Here is a tiny trained network, its code and every weight. The questions are about switching its units off for an input and a target symbol, where a switched-off unit gives its printed mean instead of its output.

import numpy as np


def w(rows, s, z=0):
    codes = np.array(rows[::2]) - 128.0
    scale = np.full(codes.shape[1], s)
    scale[-1] = z or s
    return codes * scale


def norm(h):
    return h / np.sqrt((h * h).mean(-1, keepdims=True) + 1e-5)


def f(y):
    return y / 2 * (1 + np.tanh(0.7978845608 * (y + 0.044715 * y**3)))


def softmax(a):
    e = np.exp(a - a.max(-1, keepdims=True))
    return e / e.sum(-1, keepdims=True)


def log_softmax(a):
    a = a - a.max(-1, keepdims=True)
    return a - np.log(np.exp(a).sum(-1, keepdims=True))


def net(x, mask):
    ids = ['Πεζλμξσω'.index(c) for c in x.split()]
    T = len(ids)
    res = E[ids] + P[:T]
    u = 0
    for l in range(3):
        r = norm(res)
        for j in range(3):
            rows = slice(2 * j, 2 * j + 2)
            q, k, v = (r @ M[l][rows].T for M in (Q, K, V))
            z = softmax(np.where(np.tri(T) > 0, q @ k.T / 2**0.5, -1e9)) @ v
            o = O[l][rows]
            res = res + np.where(mask[u + j], z, o[:, -1]) @ o[:, :-1]
        u += 3
        y = f(norm(res) @ A[l][:, :-1].T + A[l][:, -1])
        res = res + np.where(mask[u : u + 4], y, B[l][:, -1]) @ B[l][:, :-1]
        u += 4
    return log_softmax(norm(res)[-1] @ U[:, :-1].T + U[:, -1])


Q, K, V, O, A, B = {}, {}, {}, {}, {}, {}
E = w([
[172,154,138,176,76,105,79,145,152],'Π',
[90,109,108,165,73,188,111,129,121],'ε',
[117,178,144,131,148,149,67,147,68],'ζ',
[212,164,193,112,195,168,160,173,252],'λ',
[198,141,160,158,107,193,103,64,119],'μ',
[184,25,66,220,219,123,109,111,150],'ξ',
[163,47,166,63,141,136,96,190,99],'σ',
[83,173,144,175,180,91,231,140,123],'ω',
],0.0038)
P = w([
[155,163,87,213,115,196,94,202,111],'0',
[151,143,108,214,145,193,165,205,84],'1',
[128,161,58,132,98,162,125,160,136],'2',
[153,157,76,122,51,115,129,127,106],'3',
[169,127,141,177,164,172,181,186,92],'4',
[129,146,78,90,129,150,119,135,154],'5',
[156,140,119,114,50,78,119,97,103],'6',
[153,121,163,151,177,143,189,161,119],'7',
[116,139,104,76,163,122,114,120,159],'8',
[153,122,150,102,45,53,105,83,116],'9',
[127,94,196,155,190,137,183,132,145],'10',
[74,125,123,57,183,114,137,83,178],'11',
[125,70,198,83,57,8,86,57,107],'12',
[119,70,252,158,231,124,148,137,154],'13',
],0.0029)
Q[0] = w([
[161,62,193,160,76,184,54,168,102],'L0H1',
[179,113,182,168,139,176,106,169,111],'L0H1',
[112,170,34,91,79,120,160,68,110],'L0H2',
[160,111,115,69,51,85,66,131,90],'L0H2',
[238,160,205,113,254,62,133,169,113],'L0H3',
[255,113,103,80,100,109,119,154,81],'L0H3',
],0.0059)
K[0] = w([
[80,115,159,113,166,112,127,51,170],'L0H1',
[84,113,175,118,134,47,145,70,125],'L0H1',
[132,160,40,199,106,166,138,137,123],'L0H2',
[86,175,92,133,138,116,96,42,172],'L0H2',
[254,175,174,110,141,14,143,117,93],'L0H3',
[171,90,187,82,188,113,126,180,148],'L0H3',
],0.007)
V[0] = w([
[129,185,88,199,87,253,64,107,133],'L0H1',
[89,88,141,153,132,93,175,65,165],'L0H1',
[84,178,142,99,163,244,141,99,90],'L0H2',
[154,34,229,116,98,129,137,144,14],'L0H2',
[164,113,136,24,183,25,109,72,219],'L0H3',
[198,191,128,162,74,148,157,114,176],'L0H3',
],0.0023)
O[0] = w([
[187,102,76,48,66,208,43,160,127,211],'L0H1',
[104,110,153,74,154,74,202,64,190,17],'L0H1',
[93,120,147,132,164,214,66,71,75,122],'L0H2',
[190,112,95,67,124,135,253,124,37,250],'L0H2',
[13,91,8,76,84,211,156,121,138,2],'L0H3',
[99,75,187,157,202,103,109,142,71,160],'L0H3',
],0.0024,0.0018)
A[0] = w([
[110,166,129,172,126,31,152,146,95,180],'L0N1',
[129,192,125,120,101,89,99,136,197,79],'L0N2',
[157,127,177,92,180,171,139,146,111,148],'L0N3',
[3,105,29,157,46,206,95,113,125,3],'L0N4',
],0.0045,0.0016)
B[0] = w([
[104,115,162,161,45,205,142,98,46,140],'L0N1',
[126,90,117,141,85,13,52,117,189,111],'L0N2',
[105,81,60,140,4,81,149,151,128,255],'L0N3',
[28,26,50,120,32,241,236,110,233,113],'L0N4',
],0.0028,0.0026)
Q[1] = w([
[240,2,240,137,69,118,130,225,31],'L1H1',
[71,178,119,166,137,133,153,74,90],'L1H1',
[154,126,104,59,182,62,140,138,210],'L1H2',
[74,185,51,89,105,114,90,71,223],'L1H2',
[21,233,64,106,139,169,137,89,198],'L1H3',
[157,107,145,178,133,117,147,101,101],'L1H3',
],0.0069)
K[1] = w([
[104,96,183,58,157,78,172,96,144],'L1H1',
[199,154,172,209,65,93,105,105,133],'L1H1',
[176,181,150,151,166,189,169,208,153],'L1H2',
[147,254,99,145,88,173,105,142,170],'L1H2',
[139,161,127,162,91,211,59,173,121],'L1H3',
[123,63,128,139,163,45,112,79,135],'L1H3',
],0.0078)
V[1] = w([
[199,185,186,231,79,136,159,161,108],'L1H1',
[23,49,126,203,131,153,51,137,6],'L1H1',
[67,69,184,76,80,90,174,103,91],'L1H2',
[118,163,247,36,156,113,157,156,245],'L1H2',
[147,19,248,126,82,37,64,105,124],'L1H3',
[55,250,226,98,17,179,108,220,128],'L1H3',
],0.0026)
O[1] = w([
[9,70,150,62,165,71,57,52,218,228],'L1H1',
[143,111,37,96,41,32,177,51,46,132],'L1H1',
[145,208,108,108,121,169,76,166,135,57],'L1H2',
[207,165,121,90,4,102,124,154,53,7],'L1H2',
[143,214,13,169,74,163,134,151,185,232],'L1H3',
[152,188,248,39,45,100,214,145,148,134],'L1H3',
],0.0029,0.0016)
A[1] = w([
[129,176,68,92,191,133,179,140,203,74],'L1N1',
[55,172,187,192,218,93,252,81,111,4],'L1N2',
[185,97,79,129,119,181,181,165,62,72],'L1N3',
[120,143,107,43,94,112,30,100,72,42],'L1N4',
],0.0045,0.0033)
B[1] = w([
[149,133,184,228,176,188,127,183,83,104],'L1N1',
[113,54,253,109,162,51,138,20,150,146],'L1N2',
[134,167,147,92,85,77,162,178,54,255],'L1N3',
[40,140,125,173,184,175,126,70,187,144],'L1N4',
],0.0046,0.0022)
Q[2] = w([
[227,180,158,161,144,114,213,211,86],'L2H1',
[131,189,96,185,130,158,158,125,185],'L2H1',
[113,168,114,162,173,144,147,129,140],'L2H2',
[163,24,158,72,63,125,2,94,116],'L2H2',
[187,91,178,109,81,137,103,210,92],'L2H3',
[60,56,112,23,134,170,66,96,176],'L2H3',
],0.0061)
K[2] = w([
[133,91,160,98,123,95,58,162,98],'L2H1',
[68,111,120,147,117,146,72,117,131],'L2H1',
[138,111,114,149,130,124,98,137,159],'L2H2',
[92,162,132,104,149,114,209,115,82],'L2H2',
[175,143,133,102,119,133,168,196,127],'L2H3',
[89,254,109,157,58,142,205,86,125],'L2H3',
],0.0079)
V[2] = w([
[199,210,121,185,141,136,196,90,159],'L2H1',
[49,110,127,131,85,154,219,195,149],'L2H1',
[97,127,109,167,155,177,74,165,106],'L2H2',
[132,168,197,243,109,106,78,130,88],'L2H2',
[91,230,143,127,131,123,122,141,112],'L2H3',
[84,85,131,3,201,40,68,173,159],'L2H3',
],0.0032)
O[2] = w([
[180,116,183,137,152,156,33,110,124,6],'L2H1',
[90,82,125,136,89,167,125,161,151,122],'L2H1',
[108,164,114,88,103,146,99,149,133,130],'L2H2',
[87,105,104,54,141,128,165,140,160,143],'L2H2',
[70,159,102,119,161,112,83,128,127,67],'L2H3',
[166,151,151,108,123,104,151,171,3,214],'L2H3',
],0.0044,0.0024)
A[2] = w([
[89,146,167,224,158,149,85,50,176,94],'L2N1',
[209,174,107,76,151,178,114,24,175,1],'L2N2',
[157,250,228,158,243,232,221,222,210,14],'L2N3',
[101,118,129,165,204,218,255,130,98,80],'L2N4',
],0.0041,0.0042)
B[2] = w([
[163,159,126,108,100,115,163,158,73,180],'L2N1',
[186,90,113,62,113,144,98,82,110,2],'L2N2',
[122,85,222,108,142,195,37,172,125,251],'L2N3',
[128,112,106,137,110,99,2,120,163,153],'L2N4',
],0.0061,0.00075)
U = w([
[137,171,97,130,83,3,43,140,208,5],'Π',
[65,85,82,148,46,191,171,106,216,169],'ε',
[32,238,101,109,177,158,100,114,120,164],'ζ',
[133,111,221,141,137,208,33,182,132,192],'λ',
[212,132,99,56,122,183,105,32,126,85],'μ',
[135,71,46,229,215,113,101,120,111,88],'ξ',
[156,164,93,121,83,119,200,202,35,171],'σ',
[98,101,218,152,182,75,201,59,139,90],'ω',
],0.0046,0.0015)

Each question gives the input, a string of symbols that net reads in full, and the target symbol t.
The units are the heads (2 rows each of Q, K, V and O) and the neurons (one row each of A and B). Each row of codes is followed by its name. A weight is (code - 128) times the scale printed after its matrix; where a second scale follows, it is the last column's (O, A, B and U).
mask holds one flag per unit, layer by layer, with each layer's heads first. A switched-off unit (its flag False) gives its mean, the last column of its rows in O or B, instead of its output. The means were averaged over made-up inputs and are rounded, as every weight is.
A unit's drop is (log p(t) with every unit on - log p(t) with that unit switched off) / (log p(t) with every unit on - log p(t) with every unit switched off).
The circuit of an input: a set's keep is (log p(t) with only the set's units on - log p(t) with every unit switched off) / (log p(t) with every unit on - log p(t) with every unit switched off). Starting from the 12 units with the biggest drops (on a tie, the unit counted first), units are removed one at a time, each time the one whose removal leaves the highest keep (on an exact tie, the one counted first), for as long as the keep stays at least 0.8.
units of the circuit, in order: the units of the circuit, biggest drop first
top k neurons in layer l: the k neurons of layer l with the biggest drops, biggest first
heads that matter: for each layer, one digit per head in row order, 1 if its drop is at least 0.15 and else 0, layers parted by /
drop when u is switched off: that unit's drop, to one decimal
input μ μ σ λ ζ, target λ: heads that matter	000 / 100 / 000
input λ σ σ σ σ λ ε λ ε μ σ ε ξ μ, target ξ: heads that matter	000 / 001 / 000
input σ σ ξ σ ε σ μ σ σ ε Π ε λ, target λ: units of the circuit, in order	L2N3, L1N1, L0H3, L1H1
input σ ζ σ ε, target ε: units of the circuit, in order	L0N4
input μ σ σ ε σ ω σ ε Π λ σ ε ω ζ, target ω: units of the circuit, in order	L0H1, L1N2
input ξ ω ε ζ ε, target ω: units of the circuit, in order	L0H3, L1H2, L1N2
input Π σ σ σ ξ σ ε ω ε λ σ σ ε μ, target σ: heads that matter	000 / 010 / 000
input ξ μ ε ξ ξ σ σ λ ε ω ε, target ω: units of the circuit, in order	L0H1, L1N2
input λ ω ξ λ σ ξ ζ σ ω σ, target ω: top 2 neurons in layer 1	L1N4, L1N2
input σ ε ω σ σ λ ε Π σ σ λ σ λ, target σ: heads that matter	000 / 110 / 000
input ε σ μ σ σ μ μ ε ξ λ σ ξ ε, target ξ: heads that matter	001 / 001 / 000
input ε Π Π, target Π: units of the circuit, in order	L0H3, L1H1
input ε σ ε σ, target ε: units of the circuit, in order	L1N4, L2H3
input σ σ σ λ σ ζ μ σ ξ σ, target ξ: top 2 neurons in layer 1	L1N4, L1N3
input σ ε ξ ζ, target ζ: units of the circuit, in order	L1N4
input ε σ σ ε μ σ Π Π ω μ Π, target ω: units of the circuit, in order	L0H1, L1N2
input ξ μ ξ σ σ ε σ σ ε λ ε, target λ: units of the circuit, in order	L1H1, L2N3, L0H3
input σ λ Π σ μ λ λ λ σ σ ε λ ε ε, target λ: top 2 neurons in layer 2	L2N3, L2N4
input ζ σ Π σ, target Π: top 2 neurons in layer 0	L0N4, L0N1
input ε σ λ μ ζ σ ε σ μ σ, target μ: top 2 neurons in layer 2	L2N2, L2N1
input ξ σ λ λ Π Π σ, target λ: top neuron in layer 0	L0N3
input ζ σ λ σ, target λ: top 2 neurons in layer 1	L1N4, L1N3
input σ σ σ λ ζ, target λ: top 2 neurons in layer 2	L2N4, L2N3
input ε ε σ σ σ ζ σ, target ζ: drop when L0H3 is switched off	0.3
input μ μ ε ξ ζ, target ξ: drop when L1H3 is switched off	0.4
input ω σ σ μ ω ε ξ Π, target ξ: drop when L1H3 is switched off	0.9
input λ ω ξ ξ ξ ω Π ω λ σ ε μ σ, target ε: drop when L2N4 is switched off	0.1
input ω σ σ ω σ σ ε ω σ Π ε σ ξ ε, target ξ: top neuron in layer 2	L2N4
input σ σ Π σ, target Π: top 2 neurons in layer 1	L1N4, L1N3
